Below are the code and all the weights of a small trained network. Each question names an input and a target symbol and asks about switching units off, where a switched-off unit gives its printed mean instead of its output.

import numpy as np


def w(rows, s, z=0):
    codes = np.array(rows[::2]) - 128.0
    scale = np.full(codes.shape[1], s)
    scale[-1] = z or s
    return codes * scale


def f(y):
    return np.maximum(y, 0)


def softmax(a):
    e = np.exp(a - a.max(-1, keepdims=True))
    return e / e.sum(-1, keepdims=True)


def log_softmax(a):
    a = a - a.max(-1, keepdims=True)
    return a - np.log(np.exp(a).sum(-1, keepdims=True))


def net(x, mask):
    ids = ['ΓΔΛΣαβημξτ'.index(c) for c in x.split()]
    T = len(ids)
    res = E[ids] + P[:T]
    q, k, v = (res @ M[0].T for M in (Q, K, V))
    z = softmax(np.where(np.tri(T) > 0, q @ k.T / 4**0.5, -1e9)) @ v
    res = res + np.where(mask[0], z, O[0][:, -1]) @ O[0][:, :-1]
    y = f(res @ A[0][:, :-1].T + A[0][:, -1])
    res = res + np.where(mask[1:9], y, B[0][:, -1]) @ B[0][:, :-1]
    return log_softmax(res[-1] @ U[:, :-1].T + U[:, -1])


Q, K, V, O, A, B = {}, {}, {}, {}, {}, {}
E = w([
[117,160,159,2],'Γ',
[75,100,186,12],'Δ',
[79,171,211,50],'Λ',
[157,228,189,68],'Σ',
[203,134,214,104],'α',
[142,103,245,116],'β',
[249,153,148,110],'η',
[199,59,183,118],'μ',
[161,35,99,76],'ξ',
[76,112,2,250],'τ',
],0.0069)
P = w([
[142,146,194,1],'0',
[171,109,207,31],'1',
[167,108,206,54],'2',
[164,112,193,80],'3',
[154,115,172,104],'4',
[154,114,162,137],'5',
[154,121,165,158],'6',
[155,127,166,194],'7',
],0.0048)
Q[0] = w([
[198,117,131,76],'H0',
[92,140,3,182],'H0',
[104,167,115,81],'H0',
[104,80,102,115],'H0',
],0.032)
K[0] = w([
[54,96,93,156],'H0',
[118,129,195,3],'H0',
[89,169,171,137],'H0',
[117,161,92,85],'H0',
],0.027)
V[0] = w([
[184,2,154,140],'H0',
[32,108,226,161],'H0',
[215,200,170,218],'H0',
[98,73,106,181],'H0',
],0.02)
O[0] = w([
[182,215,47,106,254],'H0',
[121,189,206,53,141],'H0',
[249,82,171,150,139],'H0',
[130,205,157,185,17],'H0',
],0.022,0.0066)
A[0] = w([
[96,168,68,186,170],'N0',
[140,10,61,213,75],'N1',
[171,190,101,168,203],'N2',
[204,102,144,80,4],'N3',
[169,110,216,63,133],'N4',
[50,109,127,220,141],'N5',
[102,138,103,194,144],'N6',
[142,27,94,120,211],'N7',
],0.012,0.0035)
B[0] = w([
[180,94,111,188,175],'N0',
[91,250,115,165,184],'N1',
[59,110,76,125,227],'N2',
[208,138,157,49,253],'N3',
[70,143,173,214,223],'N4',
[146,190,203,75,143],'N5',
[124,107,161,80,142],'N6',
[138,48,126,170,218],'N7',
],0.021,0.018)
U = w([
[29,164,151,153,235],'Γ',
[163,179,79,11,91],'Δ',
[152,56,177,198,255],'Λ',
[77,172,129,185,168],'Σ',
[43,148,110,88,82],'α',
[230,185,134,194,143],'β',
[92,113,19,182,3],'η',
[86,24,117,100,185],'μ',
[215,50,176,114,133],'ξ',
[145,224,252,51,38],'τ',
],0.0034,0.0019)

Each question gives the input, a string of symbols that net reads in full, and the target symbol t.
The units are the heads (4 rows each of Q, K, V and O) and the neurons (one row each of A and B). Each row of codes is followed by its name. A weight is (code - 128) times the scale printed after its matrix; where a second scale follows, it is the last column's (O, A, B and U).
mask holds one flag per unit, heads first, then neurons. A switched-off unit (its flag False) gives its mean, the last column of its rows in O or B, instead of its output. The means were averaged over made-up inputs and are rounded, as every weight is.
A unit's drop is (log p(t) with every unit on - log p(t) with that unit switched off) / (log p(t) with every unit on - log p(t) with every unit switched off).
The circuit of an input: a set's keep is (log p(t) with only the set's units on - log p(t) with every unit switched off) / (log p(t) with every unit on - log p(t) with every unit switched off). Starting from all 9 units, units are removed one at a time, each time the one whose removal leaves the highest keep (on an exact tie, the one counted first), for as long as the keep stays at least 0.8.
units of the circuit, in order: the units of the circuit, biggest drop first
unit that matters most: the unit with the biggest drop
k most important neurons: the k neurons with the biggest drops, biggest first
input α Λ ξ ξ Δ Γ, target η: units of the circuit, in order => [H0 N3 N0]
input Γ Σ β ξ η Σ μ, target Δ: 2 most important neurons => [N4 N7]
input τ Σ Γ Σ α, target τ: units of the circuit, in order => [N5 H0]
input μ α Γ η α, target β: units of the circuit, in order => [N1 H0]
input τ Σ η Σ β Γ Σ, target τ: unit that matters most => N5
input ξ η Σ Δ Λ Σ Σ Λ, target Λ: 2 most important neurons => [N4 N7]
input β ξ Γ Σ ξ Λ η Σ, target β: 3 most important neurons => [N1 N3 N7]
input α Λ μ Γ η, target Δ: units of the circuit, in order => [N3 N4 H0]
input Σ μ α, target Δ: units of the circuit, in order => [H0 N4]
input Γ Γ μ μ Σ η, target Δ: 4 most important neurons => [N3 N4 N2 N1]
input ξ μ β Λ Δ Λ Δ, target Γ: units of the circuit, in order => [H0 N3]
input Σ ξ α ξ Γ α, target η: 3 most important neurons => [N3 N2 N0]
input β Δ μ ξ Γ, target η: units of the circuit, in order => [H0 N0 N2]
input β η Γ, target β: 3 most important neurons => [N1 N7 N2]
input Σ α ξ μ Γ τ, target Σ: units of the circuit, in order => [N1 H0]
input Γ α τ, target Γ: 2 most important neurons => [N1 N3]
input Γ β Γ Σ Λ Γ, target Λ: units of the circuit, in order => [H0 N1 N4]
input α α Σ Δ, target ξ: 4 most important neurons => [N3 N2 N1 N7]
input ξ Δ β Σ Λ, target τ: 3 most important neurons => [N2 N7 N0]
input Λ Σ ξ, target η: 2 most important neurons => [N0 N3]
input Γ μ η μ Γ, target Δ: most important neuron => [N4]
input Γ Σ α α ξ Δ, target η: 2 most important neurons => [N3 N0]
input β Λ Σ Γ, target Λ: units of the circuit, in order => [H0 N4 N1]
input Δ Λ Σ Γ β β α, target τ: units of the circuit, in order => [H0 N3 N7]
